Below are the code and all the weights of a small trained network. Each question names an input and a target symbol and asks about switching units off, where a switched-off unit gives its printed mean instead of its output.

import numpy as np


def w(rows, s, z=0):
    codes = np.array(rows[::2]) - 128.0
    scale = np.full(codes.shape[1], s)
    scale[-1] = z or s
    return codes * scale


def norm(h):
    return h / np.sqrt((h * h).mean(-1, keepdims=True) + 1e-5)


def f(y):
    return y / 2 * (1 + np.tanh(0.7978845608 * (y + 0.044715 * y**3)))


def softmax(a):
    e = np.exp(a - a.max(-1, keepdims=True))
    return e / e.sum(-1, keepdims=True)


def log_softmax(a):
    a = a - a.max(-1, keepdims=True)
    return a - np.log(np.exp(a).sum(-1, keepdims=True))


def net(x, mask):
    ids = ['εζηθλτφ'.index(c) for c in x.split()]
    T = len(ids)
    res = E[ids] + P[:T]
    r = norm(res)
    for j in range(2):
        rows = slice(2 * j, 2 * j + 2)
        q, k, v = (r @ M[0][rows].T for M in (Q, K, V))
        z = softmax(np.where(np.tri(T) > 0, q @ k.T / 2**0.5, -1e9)) @ v
        o = O[0][rows]
        res = res + np.where(mask[j], z, o[:, -1]) @ o[:, :-1]
    y = f(norm(res) @ A[0][:, :-1].T + A[0][:, -1])
    res = res + np.where(mask[2:6], y, B[0][:, -1]) @ B[0][:, :-1]
    return log_softmax(norm(res)[-1] @ U[:, :-1].T + U[:, -1])


Q, K, V, O, A, B = {}, {}, {}, {}, {}, {}
E = w([
[130,111,112,86,156,155,105],'ε',
[111,109,85,111,135,145,102],'ζ',
[96,135,109,91,131,149,122],'η',
[111,135,102,129,141,148,101],'θ',
[41,200,160,80,127,144,164],'λ',
[89,115,144,82,48,125,253],'τ',
[117,133,113,164,88,113,10],'φ',
],0.023)
P = w([
[171,166,124,185,146,44,178],'0',
[185,64,182,109,189,255,35],'1',
[172,33,132,112,148,246,31],'2',
[50,105,210,106,170,199,63],'3',
[78,59,155,72,137,189,50],'4',
[89,79,150,121,137,190,42],'5',
[71,65,121,107,123,163,76],'6',
[59,69,77,168,154,152,72],'7',
],0.008)
Q[0] = w([
[76,132,80,57,188,218,100],'h0',
[154,181,92,50,251,254,170],'h0',
[160,107,211,127,46,87,105],'h1',
[223,96,134,201,59,67,199],'h1',
],0.0094)
K[0] = w([
[127,207,69,153,142,4,174],'h0',
[142,127,13,119,211,76,93],'h0',
[62,53,195,156,37,140,134],'h1',
[100,2,195,169,60,165,162],'h1',
],0.0087)
V[0] = w([
[109,234,244,150,194,185,46],'h0',
[141,152,93,176,152,169,1],'h0',
[253,114,131,95,245,115,193],'h1',
[149,162,68,155,122,34,224],'h1',
],0.0083)
O[0] = w([
[228,197,77,109,211,180,120,23],'h0',
[114,68,159,169,143,254,140,2],'h0',
[174,70,123,48,116,94,215,103],'h1',
[100,194,54,120,65,117,178,96],'h1',
],0.012,0.0069)
A[0] = w([
[146,92,201,120,114,200,193,23],'n0',
[108,99,219,169,187,68,94,86],'n1',
[159,48,247,104,178,123,127,4],'n2',
[177,189,163,130,166,28,30,176],'n3',
],0.011,0.0025)
B[0] = w([
[191,107,143,89,190,80,206,172],'n0',
[125,25,109,20,97,95,110,206],'n1',
[138,153,162,108,110,89,78,175],'n2',
[100,69,68,181,251,61,159,254],'n3',
],0.013,0.0078)
U = w([
[205,85,136,123,116,65,254,163],'ε',
[22,40,193,168,40,167,161,2],'ζ',
[84,154,66,64,45,147,77,118],'η',
[95,103,55,132,146,214,201,111],'θ',
[127,164,98,174,217,87,140,165],'λ',
[89,54,199,128,153,52,63,101],'τ',
[105,119,217,134,108,195,18,215],'φ',
],0.0086,0.0032)

Each question gives the input, a string of symbols that net reads in full, and the target symbol t.
The units are the heads (2 rows each of Q, K, V and O) and the neurons (one row each of A and B). Each row of codes is followed by its name. A weight is (code - 128) times the scale printed after its matrix; where a second scale follows, it is the last column's (O, A, B and U).
mask holds one flag per unit, heads first, then neurons. A switched-off unit (its flag False) gives its mean, the last column of its rows in O or B, instead of its output. The means were averaged over made-up inputs and are rounded, as every weight is.
A unit's drop is (log p(t) with every unit on - log p(t) with that unit switched off) / (log p(t) with every unit on - log p(t) with every unit switched off).
The circuit of an input: a set's keep is (log p(t) with only the set's units on - log p(t) with every unit switched off) / (log p(t) with every unit on - log p(t) with every unit switched off). Starting from all 6 units, units are removed one at a time, each time the one whose removal leaves the highest keep (on an exact tie, the one counted first), for as long as the keep stays at least 0.8.
units of the circuit, in order: the units of the circuit, biggest drop first
most important unit: the unit with the biggest drop
top k neurons: the k neurons with the biggest drops, biggest first
heads that matter: for each layer, one digit per head in row order, 1 if its drop is at least 0.15 and else 0, layers parted by /
drop when u is switched off: that unit's drop, to one decimal
input θ θ τ η, target θ: units of the circuit, in order : h0, h1
input θ ε λ ζ θ φ, target λ: heads that matter : 10
input ε λ η τ φ τ η η, target ε: most important unit : h1
input η θ η, target η: units of the circuit, in order : h1, n3
input φ λ τ ζ θ ε η, target φ: heads that matter : 11
input θ θ θ τ λ, target θ: heads that matter : 11
input ε η ζ, target ε: heads that matter : 01
input ζ ε φ φ τ ζ τ, target ζ: top 2 neurons : n3, n1
input ζ φ φ φ θ θ θ φ, target φ: units of the circuit, in order : h0, n3
input λ τ θ ζ θ ζ ε, target λ: units of the circuit, in order : h0, n1
input θ φ φ ε φ φ, target φ: drop when h0 is switched off : 1.2
input λ ζ τ φ τ ε ζ η, target λ: drop when n1 is switched off : 0.1
input λ θ τ ε λ τ φ λ, target λ: drop when n1 is switched off : 0.1
input ζ ζ θ τ ε θ, target ζ: units of the circuit, in order : h0
